Here is a tiny trained network, its code and every weight. The questions are about switching its units off for an input and a target symbol, where a switched-off unit gives its printed mean instead of its output.

import numpy as np


def w(rows, s, z=0):
    codes = np.array(rows[::2]) - 128.0
    scale = np.full(codes.shape[1], s)
    scale[-1] = z or s
    return codes * scale


def norm(h):
    return h / np.sqrt((h * h).mean(-1, keepdims=True) + 1e-5)


def f(y):
    return y / 2 * (1 + np.tanh(0.7978845608 * (y + 0.044715 * y**3)))


def softmax(a):
    e = np.exp(a - a.max(-1, keepdims=True))
    return e / e.sum(-1, keepdims=True)


def log_softmax(a):
    a = a - a.max(-1, keepdims=True)
    return a - np.log(np.exp(a).sum(-1, keepdims=True))


def net(x, mask):
    ids = ['αδεζμξστψω'.index(c) for c in x.split()]
    T = len(ids)
    res = E[ids] + P[:T]
    r = norm(res)
    for j in range(2):
        rows = slice(3 * j, 3 * j + 3)
        q, k, v = (r @ M[0][rows].T for M in (Q, K, V))
        z = softmax(np.where(np.tri(T) > 0, q @ k.T / 3**0.5, -1e9)) @ v
        o = O[0][rows]
        res = res + np.where(mask[j], z, o[:, -1]) @ o[:, :-1]
    y = f(norm(res) @ A[0][:, :-1].T + A[0][:, -1])
    res = res + np.where(mask[2:10], y, B[0][:, -1]) @ B[0][:, :-1]
    return log_softmax(norm(res)[-1] @ U[:, :-1].T + U[:, -1])


Q, K, V, O, A, B = {}, {}, {}, {}, {}, {}
E = w([
[130,157,123],'α',
[125,114,82],'δ',
[219,126,109],'ε',
[127,109,134],'ζ',
[45,73,134],'μ',
[138,251,164],'ξ',
[146,143,139],'σ',
[200,110,126],'τ',
[82,115,177],'ψ',
[128,181,140],'ω',
],0.018)
P = w([
[57,246,41],'0',
[207,112,161],'1',
[131,97,134],'2',
[85,162,105],'3',
[237,121,149],'4',
[130,98,133],'5',
],0.014)
Q[0] = w([
[44,125,2],'H0',
[151,130,22],'H0',
[175,30,89],'H0',
[89,76,207],'H1',
[239,78,66],'H1',
[179,198,157],'H1',
],0.0089)
K[0] = w([
[202,128,86],'H0',
[161,178,1],'H0',
[92,77,102],'H0',
[75,71,199],'H1',
[191,171,57],'H1',
[212,206,139],'H1',
],0.014)
V[0] = w([
[165,146,58],'H0',
[111,136,132],'H0',
[101,182,254],'H0',
[201,133,29],'H1',
[55,174,100],'H1',
[185,110,236],'H1',
],0.0065)
O[0] = w([
[79,131,38,172],'H0',
[133,130,130,142],'H0',
[198,205,215,162],'H0',
[254,115,192,251],'H1',
[156,147,116,121],'H1',
[190,128,169,127],'H1',
],0.0076,0.002)
A[0] = w([
[201,149,89,93],'N0',
[104,95,10,106],'N1',
[106,29,223,7],'N2',
[191,195,60,173],'N3',
[49,208,183,230],'N4',
[124,191,131,77],'N5',
[57,223,86,50],'N6',
[119,242,170,2],'N7',
],0.012,0.0066)
B[0] = w([
[129,129,69,186],'N0',
[193,134,216,166],'N1',
[76,170,150,144],'N2',
[6,123,68,255],'N3',
[189,132,50,228],'N4',
[85,96,123,133],'N5',
[84,104,74,191],'N6',
[171,59,121,143],'N7',
],0.011,0.0066)
U = w([
[44,176,72,137],'α',
[126,44,72,123],'δ',
[148,29,117,92],'ε',
[137,2,184,116],'ζ',
[93,116,191,252],'μ',
[136,247,153,122],'ξ',
[186,145,120,79],'σ',
[96,16,141,135],'τ',
[159,170,228,171],'ψ',
[170,205,116,71],'ω',
],0.022,0.013)

Each question gives the input, a string of symbols that net reads in full, and the target symbol t.
The units are the heads (3 rows each of Q, K, V and O) and the neurons (one row each of A and B). Each row of codes is followed by its name. A weight is (code - 128) times the scale printed after its matrix; where a second scale follows, it is the last column's (O, A, B and U).
mask holds one flag per unit, heads first, then neurons. A switched-off unit (its flag False) gives its mean, the last column of its rows in O or B, instead of its output. The means were averaged over made-up inputs and are rounded, as every weight is.
A unit's drop is (log p(t) with every unit on - log p(t) with that unit switched off) / (log p(t) with every unit on - log p(t) with every unit switched off).
The circuit of an input: a set's keep is (log p(t) with only the set's units on - log p(t) with every unit switched off) / (log p(t) with every unit on - log p(t) with every unit switched off). Starting from all 10 units, units are removed one at a time, each time the one whose removal leaves the highest keep (on an exact tie, the one counted first), for as long as the keep stays at least 0.8.
units of the circuit, in order: the units of the circuit, biggest drop first
unit that matters most: the unit with the biggest drop
k most important neurons: the k neurons with the biggest drops, biggest first
heads that matter: for each layer, one digit per head in row order, 1 if its drop is at least 0.15 and else 0, layers parted by /
drop of u: that unit's drop, to one decimal
input ζ σ ε ζ ζ, target ζ: unit that matters most -> N4
input τ σ ξ ψ τ, target ψ: heads that matter -> 10
input μ α ε α μ, target μ: 2 most important neurons -> [N2 N3]
input τ σ ξ σ, target δ: heads that matter -> 00
input δ σ ξ, target ω: heads that matter -> 10
input σ ω ε ψ τ, target ψ: units of the circuit, in order -> [H0 N4]
input ζ τ τ ζ, target δ: heads that matter -> 01
input ε ζ σ, target ψ: 2 most important neurons -> [N3 N4]
input δ σ ω, target σ: 2 most important neurons -> [N7 N4]
input σ σ ζ α α, target α: drop of H0 -> 0.1
input σ ζ ω, target σ: drop of H0 -> 0.5
input ζ ξ σ, target ψ: drop of N4 -> 0.3
